[[-0.48  1.15  0.58  0.61 -0.37 -2.01 -0.01 -1.65 -1.74  0.62  0.92]
 [ 3.75  2.74 -1.22  1.99  2.06  0.86 -4.16 -5.44  0.76 -3.75 -5.05]
 [ 2.43  0.51 -0.72 -1.47  0.39  0.93 -2.54 -0.75 -0.64 -0.27  0.26]
 [ 0.01 -0.88 -1.32  2.00 -0.99  1.68  0.74 -0.04  0.92 -0.16  1.77]
 [ 0.38 -3.13  1.56 -1.67 -0.74 -2.73 -2.72  0.21 -3.61  1.18 -3.59]
 [ 3.13  1.33  1.27  0.37  1.98  1.87  0.98 -1.20 -3.24 -3.90 -1.84]
 [ 1.84 -2.45 -0.21 -0.75  1.98  0.47 -0.66 -1.19  0.14 -1.50 -0.33]
 [-1.22 -0.73 -1.43  0.14 -0.06  0.71 -2.44 -1.27 -1.03 -0.81  1.87]]
:
[[-0.48  1.15  0.58  0.61 -0.37 -2.01 -0.01 -1.65 -1.74  0.62  0.92]
 [ 2.43  0.51 -0.72 -1.47  0.39  0.93 -2.54 -0.75 -0.64 -0.27  0.26]
 [ 0.38 -3.13  1.56 -1.67 -0.74 -2.73 -2.72  0.21 -3.61  1.18 -3.59]
 [ 1.84 -2.45 -0.21 -0.75  1.98  0.47 -0.66 -1.19  0.14 -1.50 -0.33]]

[[-2.12 -1.08]
 [-2.61  0.69]
 [-0.18  1.51]
 [ 4.83 -5.19]
 [-0.54  1.39]
 [ 1.61 -1.35]
 [ 0.75  0.70]
 [-1.04 -3.40]
 [ 1.07 -0.15]
 [-1.29  2.06]
 [-4.77  3.90]
 [ 1.01  1.00]]
:
[[-2.12 -1.08]
 [-0.18  1.51]
 [-0.54  1.39]
 [ 0.75  0.70]
 [ 1.07 -0.15]
 [-4.77  3.90]]

[[ 3.15  0.24  2.53  2.27 -1.03  2.30 -4.23  2.43 -0.89 -3.10 -0.41 -1.67]
 [ 1.52 -0.90 -1.56  0.05  2.47  2.68 -1.53  4.40 -1.13 -3.63  2.97 -0.89]
 [ 2.80 -1.22 -0.23 -0.45 -0.02  1.49  2.45  3.90 -3.17 -2.50  2.46 -3.09]
 [ 2.28  0.83  1.63  1.98 -2.02  4.07 -0.06  3.44 -1.11 -0.54 -1.70 -3.77]
 [ 3.27  0.03  2.15  2.10 -0.38  2.12 -4.48  2.36 -0.72 -3.51  0.31 -1.32]]
:
[[ 3.15  0.24  2.53  2.27 -1.03  2.30 -4.23  2.43 -0.89 -3.10 -0.41 -1.67]
 [ 2.80 -1.22 -0.23 -0.45 -0.02  1.49  2.45  3.90 -3.17 -2.50  2.46 -3.09]
 [ 3.27  0.03  2.15  2.10 -0.38  2.12 -4.48  2.36 -0.72 -3.51  0.31 -1.32]]

[[ 2.72 -0.64  1.42 -3.80 -0.62  4.34  5.43  1.61]
 [ 2.44 -0.39  1.72 -4.27 -0.66  4.28  5.54  2.17]
 [ 2.69 -0.66  1.30 -3.57 -0.55  4.24  5.26  1.44]
 [ 2.63 -0.66  1.08 -3.17 -0.49  4.05  4.87  1.17]
 [ 2.63 -0.71  0.95 -2.92 -0.48  3.86  4.63  0.95]
 [ 1.60  0.09  2.32 -4.95 -0.65  3.71  5.20  3.08]
 [ 2.68 -0.64  1.34 -3.67 -0.56  4.36  5.30  1.52]
 [ 2.67 -0.60  1.47 -3.89 -0.58  4.41  5.52  1.69]
 [ 2.59 -0.67  1.01 -3.08 -0.51  3.95  4.76  1.11]
 [ 2.66 -0.63  1.26 -3.46 -0.54  4.15  5.13  1.37]
 [ 2.71 -0.58  1.57 -4.04 -0.56  4.44  5.60  1.85]
 [ 2.62 -0.65  1.17 -3.36 -0.52  4.10  5.01  1.24]]
:
[[ 2.72 -0.64  1.42 -3.80 -0.62  4.34  5.43  1.61]
 [ 2.69 -0.66  1.30 -3.57 -0.55  4.24  5.26  1.44]
 [ 2.63 -0.71  0.95 -2.92 -0.48  3.86  4.63  0.95]
 [ 2.68 -0.64  1.34 -3.67 -0.56  4.36  5.30  1.52]
 [ 2.59 -0.67  1.01 -3.08 -0.51  3.95  4.76  1.11]
 [ 2.71 -0.58  1.57 -4.04 -0.56  4.44  5.60  1.85]]

[[ 3.33 -1.82  1.89 -0.30 -1.43]
 [-0.12  0.06 -0.11 -0.02  0.03]
 [-3.53  3.43 -2.21  1.11  0.45]
 [-2.24  2.06 -2.35 -1.71  0.00]
 [ 0.06  0.02  0.04  0.01 -0.06]
 [ 0.02 -0.07  0.05 -0.08  0.05]
 [-0.62  0.57 -0.42 -0.07  0.10]
 [-1.79  1.35 -1.29 -0.24  0.42]
 [-3.68 -3.69 -2.11  3.61  4.90]
 [-1.52  1.45 -0.79  0.88  0.28]
 [-1.96  2.07 -1.48 -0.46  0.08]]
:
[[ 3.33 -1.82  1.89 -0.30 -1.43]
 [-3.53  3.43 -2.21  1.11  0.45]
 [ 0.06  0.02  0.04  0.01 -0.06]
 [-0.62  0.57 -0.42 -0.07  0.10]
 [-3.68 -3.69 -2.11  3.61  4.90]
 [-1.96  2.07 -1.48 -0.46  0.08]]

[[ 0.78 -0.32 -0.10 -0.73 -0.59 -0.55 -0.56 -0.17 -0.09 -1.02 -0.02 -1.24
  -1.06 -0.01  1.90 -0.51]
 [-0.72 -0.31 -0.66 -1.08 -0.41  0.78  1.18  0.17 -0.02  3.75  0.04  0.91
   0.19  0.62  0.66 -1.37]
 [ 1.31 -0.07  0.56 -0.54  0.01  1.17  0.10 -0.11  0.11  0.06  0.01  0.23
   0.12  0.09 -0.06 -0.62]
 [-0.19  0.22  0.06  0.81  0.28 -0.97 -0.54 -0.04 -0.05 -1.54 -0.02 -0.39
  -0.02 -0.31 -0.51  1.08]
 [ 5.38  0.15  1.98 -1.34  0.70  2.82  0.44 -0.53  0.22  1.15  0.08  1.32
   0.99  0.34 -1.57 -0.62]]
:
[[ 0.78 -0.32 -0.10 -0.73 -0.59 -0.55 -0.56 -0.17 -0.09 -1.02 -0.02 -1.24
  -1.06 -0.01  1.90 -0.51]
 [ 1.31 -0.07  0.56 -0.54  0.01  1.17  0.10 -0.11  0.11  0.06  0.01  0.23
   0.12  0.09 -0.06 -0.62]
 [ 5.38  0.15  1.98 -1.34  0.70  2.82  0.44 -0.53  0.22  1.15  0.08  1.32
   0.99  0.34 -1.57 -0.62]]

[[ 4.96 -4.04 -3.70  3.98  5.16  1.17 -3.56 -3.58]
 [ 1.17 -0.04  0.63 -1.47  0.34  0.85  1.93  0.40]
 [-3.77  3.03  5.60 -2.76 -3.67 -1.94  4.17  2.67]
 [ 5.05 -4.12 -3.60  3.70  5.05  1.40 -3.25 -3.38]
 [ 4.63 -4.03 -2.87  3.29  4.55  1.75 -2.55 -2.99]
 [-3.60  2.70  5.16 -1.77 -3.08 -2.11  3.26  1.97]
 [-3.47  3.37  4.94 -3.01 -3.51 -2.41  3.91  2.66]
 [-3.27  3.37  4.48 -2.70 -3.19 -2.70  3.41  2.37]
 [ 4.55 -3.96 -3.14  3.92  4.81  1.17 -3.26 -3.39]
 [-3.44  3.40  4.72 -2.75 -3.32 -2.58  3.58  2.44]]
:
[[ 4.96 -4.04 -3.70  3.98  5.16  1.17 -3.56 -3.58]
 [-3.77  3.03  5.60 -2.76 -3.67 -1.94  4.17  2.67]
 [ 4.63 -4.03 -2.87  3.29  4.55  1.75 -2.55 -2.99]
 [-3.47  3.37  4.94 -3.01 -3.51 -2.41  3.91  2.66]
 [ 4.55 -3.96 -3.14  3.92  4.81  1.17 -3.26 -3.39]]
